Below is a small trained network, with its code and all its weights. Each question gives an input and a target symbol and asks what happens when units are switched off, that is, made to give their printed mean instead of their output.

import numpy as np


def w(rows, s, z=0):
    codes = np.array(rows[::2]) - 128.0
    scale = np.full(codes.shape[1], s)
    scale[-1] = z or s
    return codes * scale


def norm(h):
    return h / np.sqrt((h * h).mean(-1, keepdims=True) + 1e-5)


def f(y):
    return y / 2 * (1 + np.tanh(0.7978845608 * (y + 0.044715 * y**3)))


def softmax(a):
    e = np.exp(a - a.max(-1, keepdims=True))
    return e / e.sum(-1, keepdims=True)


def log_softmax(a):
    a = a - a.max(-1, keepdims=True)
    return a - np.log(np.exp(a).sum(-1, keepdims=True))


def net(x, mask):
    ids = ['ΘΠβγδζσ'.index(c) for c in x.split()]
    T = len(ids)
    res = E[ids] + P[:T]
    u = 0
    for l in range(2):
        q, k, v = (norm(res) @ M[l].T for M in (Q, K, V))
        z = softmax(np.where(np.tri(T) > 0, q @ k.T / 3**0.5, -1e9)) @ v
        res = res + np.where(mask[u], z, O[l][:, -1]) @ O[l][:, :-1]
        u += 1
        y = f(norm(res) @ A[l][:, :-1].T + A[l][:, -1])
        res = res + np.where(mask[u : u + 16], y, B[l][:, -1]) @ B[l][:, :-1]
        u += 16
    return log_softmax(norm(res)[-1] @ U[:, :-1].T + U[:, -1])


Q, K, V, O, A, B = {}, {}, {}, {}, {}, {}
E = w([
[206,255,60,116,61,225,130,91,195,36],'Θ',
[61,85,205,196,199,135,121,83,86,81],'Π',
[45,47,153,225,163,95,189,184,101,104],'β',
[158,104,175,117,181,69,239,143,82,132],'γ',
[104,93,253,206,78,94,131,132,135,147],'δ',
[14,85,206,99,122,65,152,55,129,123],'ζ',
[52,26,109,78,104,53,219,174,97,96],'σ',
],0.00071)
P = w([
[234,212,72,23,140,136,30,254,155,223],'0',
[98,71,177,139,126,127,198,70,126,125],'1',
[81,78,181,155,127,136,205,52,164,117],'2',
[78,75,169,180,110,125,203,67,153,109],'3',
[80,92,185,172,117,120,200,82,132,97],'4',
[84,74,170,179,101,100,182,94,129,80],'5',
[81,84,160,191,122,106,191,69,118,91],'6',
[86,96,152,192,115,95,190,102,84,105],'7',
[66,111,140,205,125,85,168,76,96,85],'8',
[106,96,147,181,119,74,161,75,74,88],'9',
[67,109,131,225,126,88,168,99,88,82],'10',
[110,79,140,195,108,79,156,74,94,72],'11',
],0.00079)
Q[0] = w([
[155,174,89,51,188,192,39,201,165,213],'L0H1',
[68,66,182,194,100,67,219,67,61,58],'L0H1',
[137,142,85,254,14,48,185,51,106,12],'L0H1',
],0.0025)
K[0] = w([
[48,19,228,189,182,32,174,116,50,150],'L0H1',
[217,233,4,91,81,197,94,145,216,89],'L0H1',
[194,201,57,61,121,220,62,148,188,168],'L0H1',
],0.002)
V[0] = w([
[138,174,104,170,189,205,119,15,146,14],'L0H1',
[132,137,157,5,228,112,26,152,73,172],'L0H1',
[139,216,98,46,42,89,148,13,126,111],'L0H1',
],0.0017)
O[0] = w([
[128,185,163,59,176,142,19,205,170,99,51],'L0H1',
[140,113,166,94,71,241,177,158,78,58,242],'L0H1',
[104,251,103,62,70,125,109,209,106,184,253],'L0H1',
],0.0018,0.00066)
A[0] = w([
[166,105,112,159,90,105,111,90,128,144,119],'L0N1',
[139,188,83,112,142,89,24,182,193,153,64],'L0N2',
[134,188,70,88,157,81,1,182,175,163,75],'L0N3',
[142,124,168,67,206,110,165,122,175,216,60],'L0N4',
[71,122,121,137,99,127,144,209,159,96,103],'L0N5',
[158,140,43,110,160,167,152,48,103,155,5],'L0N6',
[155,101,145,145,96,125,114,59,121,137,139],'L0N7',
[123,89,73,118,178,95,114,151,180,135,83],'L0N8',
[149,144,141,105,138,154,5,180,125,175,123],'L0N9',
[148,132,165,177,189,196,83,94,154,75,122],'L0N10',
[118,104,151,174,161,93,58,177,86,185,117],'L0N11',
[123,178,141,91,112,146,109,156,150,155,130],'L0N12',
[174,57,158,75,65,216,177,125,101,150,110],'L0N13',
[79,161,153,135,137,120,172,160,140,113,123],'L0N14',
[133,130,87,151,163,86,74,120,194,134,66],'L0N15',
[176,91,74,172,151,128,149,171,144,99,116],'L0N16',
],0.0025,0.0015)
B[0] = w([
[83,180,162,164,132,165,143,178,96,146,106],'L0N1',
[52,33,156,196,153,173,180,99,24,122,98],'L0N2',
[43,30,129,196,155,174,209,82,70,110,112],'L0N3',
[163,114,121,145,45,252,149,61,113,83,88],'L0N4',
[202,123,74,145,161,99,148,58,108,164,183],'L0N5',
[126,123,98,174,98,113,156,141,104,190,36],'L0N6',
[84,162,175,158,132,141,153,219,120,154,148],'L0N7',
[99,141,83,87,89,179,159,100,25,107,63],'L0N8',
[88,79,92,198,94,131,168,198,143,107,46],'L0N9',
[120,82,91,70,142,57,120,220,115,103,101],'L0N10',
[154,206,112,166,106,159,156,138,125,70,140],'L0N11',
[78,120,89,193,166,88,118,117,111,93,101],'L0N12',
[62,99,108,145,170,124,54,140,105,112,210],'L0N13',
[207,105,147,99,156,117,120,72,171,107,253],'L0N14',
[73,107,161,104,100,176,147,98,14,121,60],'L0N15',
[85,199,119,88,132,110,96,67,99,135,114],'L0N16',
],0.0018,0.0011)
Q[1] = w([
[13,37,86,240,152,170,224,112,12,85],'L1H1',
[5,31,53,233,134,196,209,127,13,144],'L1H1',
[131,80,235,235,107,26,226,73,24,37],'L1H1',
],0.0031)
K[1] = w([
[188,38,142,31,64,215,13,234,14,243],'L1H1',
[183,22,184,15,61,220,10,206,49,251],'L1H1',
[160,228,16,131,125,137,42,246,51,184],'L1H1',
],0.0031)
V[1] = w([
[128,74,65,242,187,89,180,154,159,83],'L1H1',
[132,180,232,251,120,182,36,159,160,149],'L1H1',
[238,145,161,139,179,144,132,103,71,167],'L1H1',
],0.0019)
O[1] = w([
[125,134,75,202,156,98,161,99,206,103,129],'L1H1',
[122,148,250,232,113,169,173,186,137,132,23],'L1H1',
[197,71,162,193,127,174,81,41,101,159,254],'L1H1',
],0.0025,0.00094)
A[1] = w([
[136,131,204,151,185,210,125,160,148,59,76],'L1N1',
[201,83,146,96,65,248,64,73,81,205,3],'L1N2',
[139,107,162,148,94,129,204,107,163,192,99],'L1N3',
[111,224,29,107,84,158,132,209,242,83,115],'L1N4',
[174,159,154,156,132,122,117,185,156,208,41],'L1N5',
[120,169,191,200,68,142,115,211,133,236,68],'L1N6',
[121,184,142,136,202,105,133,171,129,89,151],'L1N7',
[108,159,106,115,117,83,59,108,118,84,171],'L1N8',
[98,198,149,45,55,181,144,232,28,162,89],'L1N9',
[90,122,153,124,159,129,153,169,102,82,147],'L1N10',
[140,135,106,110,69,82,179,92,97,178,108],'L1N11',
[175,154,114,105,125,154,51,140,198,195,74],'L1N12',
[117,169,49,91,9,159,122,98,150,252,29],'L1N13',
[131,101,172,75,153,136,131,90,121,185,163],'L1N14',
[143,115,44,39,168,123,98,96,108,125,104],'L1N15',
[58,100,176,127,123,133,130,136,91,90,144],'L1N16',
],0.0028,0.002)
B[1] = w([
[140,58,77,89,149,107,108,208,107,145,118],'L1N1',
[212,154,149,163,77,161,86,54,78,130,174],'L1N2',
[122,148,61,87,146,144,127,174,170,141,164],'L1N3',
[152,244,72,114,79,225,189,117,143,75,166],'L1N4',
[113,31,151,159,111,124,176,117,125,130,56],'L1N5',
[102,119,161,136,64,159,221,164,124,166,40],'L1N6',
[170,132,120,147,125,112,90,149,70,72,189],'L1N7',
[150,174,111,136,100,95,148,169,66,169,192],'L1N8',
[29,200,175,126,185,59,126,6,229,142,68],'L1N9',
[167,156,116,116,148,137,68,156,127,81,146],'L1N10',
[159,142,100,85,123,106,71,213,115,127,157],'L1N11',
[99,74,126,124,157,138,159,104,189,75,84],'L1N12',
[157,67,145,57,165,93,75,178,180,90,30],'L1N13',
[97,177,86,185,94,146,102,143,135,133,249],'L1N14',
[112,78,124,155,56,141,173,191,133,173,155],'L1N15',
[158,202,102,69,165,166,85,147,151,105,169],'L1N16',
],0.0023,0.0012)
U = w([
[147,241,34,105,78,228,209,133,178,59,255],'Θ',
[175,43,160,39,237,141,35,250,129,32,66],'Π',
[96,22,67,238,220,50,180,25,213,128,123],'β',
[239,99,175,158,35,187,42,23,41,169,150],'γ',
[91,99,251,195,92,191,237,232,130,209,100],'δ',
[12,237,226,41,145,72,69,61,178,178,57],'ζ',
[87,34,11,36,30,52,159,200,68,217,49],'σ',
],0.0032,0.00091)

Each question gives the input, a string of symbols that net reads in full, and the target symbol t.
The units are the heads (3 rows each of Q, K, V and O) and the neurons (one row each of A and B). Each row of codes is followed by its name. A weight is (code - 128) times the scale printed after its matrix; where a second scale follows, it is the last column's (O, A, B and U).
mask holds one flag per unit, layer by layer, with each layer's heads first. A switched-off unit (its flag False) gives its mean, the last column of its rows in O or B, instead of its output. The means were averaged over made-up inputs and are rounded, as every weight is.
A unit's drop is (log p(t) with every unit on - log p(t) with that unit switched off) / (log p(t) with every unit on - log p(t) with every unit switched off).
The circuit of an input: a set's keep is (log p(t) with only the set's units on - log p(t) with every unit switched off) / (log p(t) with every unit on - log p(t) with every unit switched off). Starting from the 12 units with the biggest drops (on a tie, the unit counted first), units are removed one at a time, each time the one whose removal leaves the highest keep (on an exact tie, the one counted first), for as long as the keep stays at least 0.8.
units of the circuit, in order: the units of the circuit, biggest drop first
top k neurons: the k neurons with the biggest drops, biggest first
top k neurons in layer l: the k neurons of layer l with the biggest drops, biggest first
drop of u: that unit's drop, to one decimal
input δ ζ β σ Π γ Θ Θ γ γ γ, target δ: top 2 neurons	(L0N13, L1N6)
input σ β γ γ γ ζ γ γ ζ γ Π, target σ: top neuron	(L1N15)
input β ζ β δ Θ δ Θ, target β: units of the circuit, in order	(L0H1, L1H1, L0N2, L0N3)
input σ β β Θ β γ γ δ Π Θ, target σ: top 2 neurons	(L1N15, L0N13)
input ζ Π γ γ γ Π σ, target ζ: top 2 neurons	(L1N9, L0N13)
input β Θ γ γ γ Θ γ ζ σ, target β: units of the circuit, in order	(L0H1, L1H1, L0N3, L0N2)
input σ ζ ζ, target σ: units of the circuit, in order	(L1H1, L1N15)
input δ γ σ β γ γ γ β γ β, target δ: units of the circuit, in order	(L1H1, L1N6)
input Θ Θ σ β Π β γ, target Θ: top 3 neurons	(L0N12, L1N4, L0N4)
input Θ δ γ Π β σ γ Θ Π σ, target Θ: top 4 neurons in layer 0	(L0N2, L0N3, L0N12, L0N9)
input ζ β γ ζ β Θ β Π Π β Θ, target ζ: top 3 neurons	(L1N9, L0N13, L0N2)
input Θ Π ζ β γ Θ ζ Π, target Θ: top 2 neurons	(L1N4, L0N2)
input Θ γ β Θ γ β ζ, target Θ: top 2 neurons	(L1N4, L0N2)
input ζ δ γ ζ γ, target ζ: top neuron	(L1N9)
input Θ σ Θ γ γ γ, target Θ: top 2 neurons	(L1N4, L0N12)
input γ γ Π γ β γ γ γ β γ σ, target γ: top 2 neurons in layer 0	(L0N10, L0N3)
input Π Π γ Π γ δ, target Π: top 2 neurons in layer 0	(L0N10, L0N13)
input δ γ γ Θ Θ γ Π γ β, target δ: top 2 neurons	(L0N13, L1N6)
input Π σ γ, target Π: top 2 neurons in layer 0	(L0N13, L0N10)
input Θ ζ Θ ζ β β, target Θ: drop of L1N4	0.5
input Π γ γ δ σ Π σ β, target Π: drop of L0H1	0.9
input β β β β γ ζ γ δ γ Θ δ Θ, target β: drop of L1N4	0.1
input ζ β γ Θ ζ δ, target δ: drop of L1H1	0.2
input γ δ Θ γ Θ, target γ: top 2 neurons	(L0N2, L1N2)
input Π γ Π ζ ζ γ σ, target Π: top neuron	(L0N13)
input δ γ Π Θ β δ γ Θ, target δ: top 2 neurons	(L0N13, L1N6)
